Below is a small trained network, with its code and all its weights. Each question gives an input and a class and asks what happens when units are switched off, that is, made to give their printed mean instead of their output.

import numpy as np


def w(rows, s, z=0):
    codes = np.array(rows[::2]) - 128.0
    scale = np.full(codes.shape[1], s)
    scale[-1] = z or s
    return codes * scale


def f(y):
    return np.maximum(y, 0)


def log_softmax(a):
    a = a - a.max(-1, keepdims=True)
    return a - np.log(np.exp(a).sum(-1, keepdims=True))


def net(x, mask):
    res = np.array(x, float).reshape(1, 4) / 4 @ E
    y = f(res @ A[0][:, :-1].T + A[0][:, -1])
    res = res + np.where(mask, y, B[0][:, -1]) @ B[0][:, :-1]
    return log_softmax(res[-1] @ U[:, :-1].T + U[:, -1])


A, B = {}, {}
E = w([
[150,183,83,43,245,182,173,180,164,220,91,135],'x0',
[53,197,143,48,59,163,130,189,132,95,228,221],'x1',
[235,119,226,84,50,121,132,234,79,133,37,90],'x2',
[127,154,174,149,134,106,139,125,174,155,143,121],'x3',
],0.011)
A[0] = w([
[104,156,76,150,177,125,134,83,154,108,131,139,112],'N0',
[75,168,163,37,70,169,124,168,153,105,153,191,89],'N1',
[80,104,76,162,194,148,119,83,166,123,169,128,138],'N2',
[72,98,50,128,163,91,137,71,169,140,136,147,130],'N3',
[155,73,112,158,184,84,126,76,131,152,47,79,95],'N4',
[160,96,126,175,138,132,102,123,132,110,133,110,17],'N5',
[93,141,71,159,169,129,120,86,154,113,171,111,119],'N6',
[155,168,103,59,211,167,149,97,137,180,93,119,42],'N7',
[127,122,124,119,118,109,165,107,125,132,112,139,47],'N8',
[85,135,95,125,142,140,114,84,142,134,181,141,97],'N9',
[151,113,140,120,131,130,106,128,138,123,133,141,32],'N10',
[109,115,119,137,133,114,126,70,140,143,121,174,101],'N11',
[145,101,122,154,132,139,141,101,148,138,90,138,30],'N12',
[136,84,139,148,181,96,109,95,117,139,82,125,38],'N13',
[100,75,168,171,60,81,70,72,133,58,143,120,30],'N14',
[140,158,119,119,97,145,131,93,117,152,131,115,57],'N15',
[119,184,119,95,108,135,112,171,148,86,187,174,21],'N16',
[126,128,95,145,106,115,136,136,129,155,122,114,20],'N17',
[178,83,120,172,184,128,137,71,143,133,59,85,89],'N18',
[117,152,142,147,160,132,154,113,85,114,128,138,70],'N19',
[120,118,78,73,196,131,130,191,172,189,108,129,8],'N20',
[130,126,120,101,130,138,144,125,153,136,112,128,53],'N21',
[195,92,194,89,93,107,139,250,114,134,52,99,118],'N22',
[148,116,114,150,134,134,155,118,145,120,107,128,46],'N23',
[182,84,132,157,195,123,85,96,139,134,118,90,70],'N24',
[92,149,133,72,113,135,129,135,143,107,162,180,55],'N25',
[131,106,137,194,52,96,77,65,98,109,147,121,2],'N26',
[154,189,71,86,210,179,178,186,166,172,104,131,26],'N27',
[116,130,114,130,106,122,133,130,155,126,109,121,69],'N28',
],0.012,0.0046)
B[0] = w([
[158,84,170,141,110,122,74,152,151,91,110,80,185],'N0',
[115,146,40,166,212,63,168,197,116,207,225,93,232],'N1',
[218,59,182,154,110,54,64,167,150,82,62,88,212],'N2',
[204,93,158,147,86,122,47,185,165,66,100,99,205],'N3',
[129,172,59,103,181,103,199,188,86,194,225,118,211],'N4',
[81,95,86,139,95,102,127,127,117,154,169,173,152],'N5',
[162,86,157,183,126,140,86,141,173,88,95,73,199],'N6',
[81,167,160,71,61,186,156,2,96,134,136,216,193],'N7',
[128,121,132,116,174,152,139,135,133,92,116,141,128],'N8',
[184,126,158,158,132,134,138,173,161,103,89,94,190],'N9',
[103,126,155,80,135,132,141,154,138,104,101,111,129],'N10',
[157,122,137,146,111,159,79,145,138,102,116,123,162],'N11',
[98,115,99,147,117,140,143,158,146,126,141,121,148],'N12',
[105,137,125,96,164,112,134,152,118,187,182,110,169],'N13',
[55,187,179,38,105,212,154,39,96,168,78,241,224],'N14',
[95,112,105,147,134,114,102,129,105,127,112,126,128],'N15',
[114,132,104,149,164,80,221,165,95,184,190,112,195],'N16',
[139,158,119,139,128,155,142,155,176,105,121,180,129],'N17',
[93,151,39,168,200,85,204,192,108,178,204,107,206],'N18',
[173,129,140,83,122,114,138,127,100,124,136,132,133],'N19',
[73,131,142,108,90,195,146,78,115,114,89,203,185],'N20',
[124,155,122,140,128,121,123,107,82,65,121,137,138],'N21',
[229,37,243,217,97,106,14,178,209,18,59,56,253],'N22',
[122,108,113,138,164,86,140,131,88,117,117,146,140],'N23',
[127,170,83,155,136,117,189,161,121,173,155,114,183],'N24',
[139,130,73,131,194,115,176,172,109,176,157,131,187],'N25',
[91,192,134,42,100,167,128,3,121,101,112,177,203],'N26',
[55,158,158,71,59,165,116,46,102,141,82,168,209],'N27',
[141,144,106,105,143,116,118,130,136,133,107,153,128],'N28',
],0.008,0.022)
U = w([
[236,95,163,179,98,122,43,185,168,80,53,86,213],'0',
[113,155,20,161,172,108,194,196,135,152,205,120,150],'1',
[51,165,137,117,76,171,129,1,138,115,64,201,5],'2',
],0.0092,0.0018)

Each question gives the input, the list of numbers given to net, and the class t.
The units are the neurons (one row each of A and B). Each row of codes is followed by its name. A weight is (code - 128) times the scale printed after its matrix; where a second scale follows, it is the last column's (A, B and U).
mask holds one flag per neuron, in row order. A switched-off neuron (its flag False) gives its mean, the last column of its row in B, instead of its output. The means were averaged over made-up inputs and are rounded, as every weight is.
A unit's drop is (log p(t) with every unit on - log p(t) with that unit switched off) / (log p(t) with every unit on - log p(t) with every unit switched off).
unit that matters most: the unit with the biggest drop
k most important neurons: the k neurons with the biggest drops, biggest first
drop of u: that unit's drop, to one decimal
input [-7,6,-3,7], class 2: unit that matters most	N14
input [8,-6,-8,-5], class 0: 4 most important neurons	[N2, N3, N0, N6]
input [-8,8,-2,2], class 1: 4 most important neurons	[N1, N16, N25, N27]
input [-5,5,1,6], class 1: 2 most important neurons	[N1, N27]
input [7,-5,-6,4], class 2: 3 most important neurons	[N7, N27, N22]
input [6,4,-6,1], class 0: 3 most important neurons	[N2, N3, N14]
input [-7,-1,-7,1], class 0: 2 most important neurons	[N2, N3]
input [5,-5,4,-8], class 1: 4 most important neurons	[N18, N4, N14, N26]
input [-8,7,1,4], class 2: 2 most important neurons	[N14, N26]
input [6,5,2,-5], class 2: 2 most important neurons	[N27, N7]
input [8,-6,7,1], class 2: 2 most important neurons	[N7, N27]
input [4,-5,-2,8], class 1: 2 most important neurons	[N18, N4]
input [-8,-6,5,4], class 2: 2 most important neurons	[N14, N26]
input [-5,-1,4,5], class 2: most important neuron	[N14]
input [-8,-2,4,0], class 2: drop of N18	0.0
input [5,-7,-2,7], class 1: drop of N18	0.1
input [-3,5,-5,-5], class 0: drop of N6	0.2
